Here is a tiny trained network, its code and every weight. The questions are about switching its units off for an input and a class, where a switched-off unit gives its printed mean instead of its output.

import numpy as np


def w(rows, s, z=0):
    codes = np.array(rows[::2]) - 128.0
    scale = np.full(codes.shape[1], s)
    scale[-1] = z or s
    return codes * scale


def norm(h):
    return h / np.sqrt((h * h).mean(-1, keepdims=True) + 1e-5)


def f(y):
    return np.maximum(y, 0)


def log_softmax(a):
    a = a - a.max(-1, keepdims=True)
    return a - np.log(np.exp(a).sum(-1, keepdims=True))


def net(x, mask):
    res = np.array(x, float).reshape(1, 6) / 4 @ E
    u = 0
    for l in range(3):
        y = f(norm(res) @ A[l][:, :-1].T + A[l][:, -1])
        res = res + np.where(mask[u : u + 4], y, B[l][:, -1]) @ B[l][:, :-1]
        u += 4
    return log_softmax(norm(res)[-1] @ U[:, :-1].T + U[:, -1])


A, B = {}, {}
E = w([
[162,175,115,159,42,64,88,235,87,253,11],'x0',
[45,133,98,191,43,76,46,46,155,195,130],'x1',
[177,244,57,167,113,128,112,224,170,125,167],'x2',
[211,147,41,109,80,114,119,60,58,127,107],'x3',
[161,120,119,72,127,106,154,85,239,137,115],'x4',
[194,62,200,104,130,107,140,47,220,151,136],'x5',
],0.0064)
A[0] = w([
[196,97,153,34,136,134,139,90,171,131,84,228],'0.n1',
[93,100,168,137,176,188,175,109,158,86,156,111],'0.n2',
[133,57,112,113,135,133,139,40,2,121,108,41],'0.n3',
[183,105,142,51,198,201,180,100,155,45,129,3],'0.n4',
],0.0074,0.0056)
B[0] = w([
[157,88,160,143,117,58,255,150,144,184,122,254],'0.n1',
[153,101,167,130,101,191,57,168,163,109,83,209],'0.n2',
[52,215,77,34,86,117,125,188,144,48,243,195],'0.n3',
[35,183,23,111,90,127,77,124,86,40,207,214],'0.n4',
],0.0081,0.0072)
A[1] = w([
[76,222,11,143,221,200,132,169,64,104,125,3],'1.n1',
[174,88,125,62,163,148,145,36,109,103,169,98],'1.n2',
[71,167,85,220,47,42,52,82,51,236,48,121],'1.n3',
[167,237,116,112,255,181,171,188,163,49,149,91],'1.n4',
],0.006,0.0041)
B[1] = w([
[75,120,118,91,72,119,125,55,160,36,195,205],'1.n1',
[91,126,103,103,77,66,177,134,83,117,129,165],'1.n2',
[147,217,113,119,137,130,115,254,141,31,219,254],'1.n3',
[86,181,126,70,102,76,141,133,118,202,161,215],'1.n4',
],0.0091,0.0067)
A[2] = w([
[84,73,117,122,108,131,121,59,146,91,137,2],'2.n1',
[70,103,177,140,178,203,61,80,93,107,127,7],'2.n2',
[124,153,127,135,94,112,83,137,247,176,129,136],'2.n3',
[205,176,138,164,155,104,147,144,121,115,117,46],'2.n4',
],0.011,0.0019)
B[2] = w([
[163,87,217,171,153,94,177,112,64,231,95,229],'2.n1',
[177,157,170,60,195,232,25,207,2,143,110,183],'2.n2',
[22,136,93,76,36,115,230,119,57,50,193,255],'2.n3',
[151,131,190,110,194,186,92,83,162,154,79,196],'2.n4',
],0.0072,0.0056)
U = w([
[143,63,175,131,134,76,187,93,145,206,97,112],'0',
[73,164,114,92,96,112,118,142,112,52,183,181],'1',
[175,137,73,207,176,136,8,100,145,84,88,2],'2',
[159,127,157,134,197,193,36,151,100,147,85,131],'3',
],0.015,0.0061)

Each question gives the input, the list of numbers given to net, and the class t.
The units are the neurons (one row each of A and B). Each row of codes is followed by its name. A weight is (code - 128) times the scale printed after its matrix; where a second scale follows, it is the last column's (A, B and U).
mask holds one flag per neuron, layer by layer. A switched-off neuron (its flag False) gives its mean, the last column of its row in B, instead of its output. The means were averaged over made-up inputs and are rounded, as every weight is.
A unit's drop is (log p(t) with every unit on - log p(t) with that unit switched off) / (log p(t) with every unit on - log p(t) with every unit switched off).
The circuit of an input: a set's keep is (log p(t) with only the set's units on - log p(t) with every unit switched off) / (log p(t) with every unit on - log p(t) with every unit switched off). Starting from all 12 units, units are removed one at a time, each time the one whose removal leaves the highest keep (on an exact tie, the one counted first), for as long as the keep stays at least 0.8.
units of the circuit, in order: the units of the circuit, biggest drop first
k most important neurons: the k neurons with the biggest drops, biggest first
k most important neurons of layer l: the k neurons of layer l with the biggest drops, biggest first
drop when u is switched off: that unit's drop, to one decimal
input [-1,0,-6,4,4,4], class 0: 2 most important neurons => (1.n3, 0.n1)
input [2,-3,-4,2,3,2], class 0: units of the circuit, in order => (0.n1)
input [5,-6,1,3,-6,1], class 3: 2 most important neurons of layer 2 => (2.n4, 2.n3)
input [-4,6,4,-7,-5,5], class 3: units of the circuit, in order => (2.n2, 0.n1, 1.n3, 0.n3)
input [2,2,2,-8,1,8], class 0: 3 most important neurons => (0.n4, 1.n3, 0.n3)
input [0,5,3,1,3,8], class 0: 4 most important neurons => (0.n1, 0.n4, 1.n3, 0.n3)
input [7,-4,0,-8,-5,5], class 3: units of the circuit, in order => (1.n1, 0.n3)
input [-4,-5,-5,5,8,6], class 0: 2 most important neurons of layer 2 => (2.n1, 2.n3)
input [6,-3,-5,-8,0,-3], class 3: 2 most important neurons of layer 2 => (2.n3, 2.n1)
input [-8,2,0,-5,0,-6], class 3: 2 most important neurons => (2.n2, 0.n2)
input [-6,-3,-1,5,8,7], class 0: 3 most important neurons => (1.n3, 0.n1, 2.n1)
input [-6,3,-4,-2,-2,-5], class 3: 2 most important neurons => (2.n2, 0.n2)
input [-2,1,1,0,-2,2], class 3: 4 most important neurons => (2.n2, 0.n3, 1.n3, 0.n1)
input [2,3,-4,1,8,1], class 0: units of the circuit, in order => (0.n1)
input [-6,4,-5,-3,-7,1], class 3: drop when 2.n2 is switched off => 0.1
input [-4,0,-1,1,5,4], class 0: drop when 1.n3 is switched off => 0.2
input [7,-8,3,1,6,2], class 0: drop when 2.n3 is switched off => 0.0
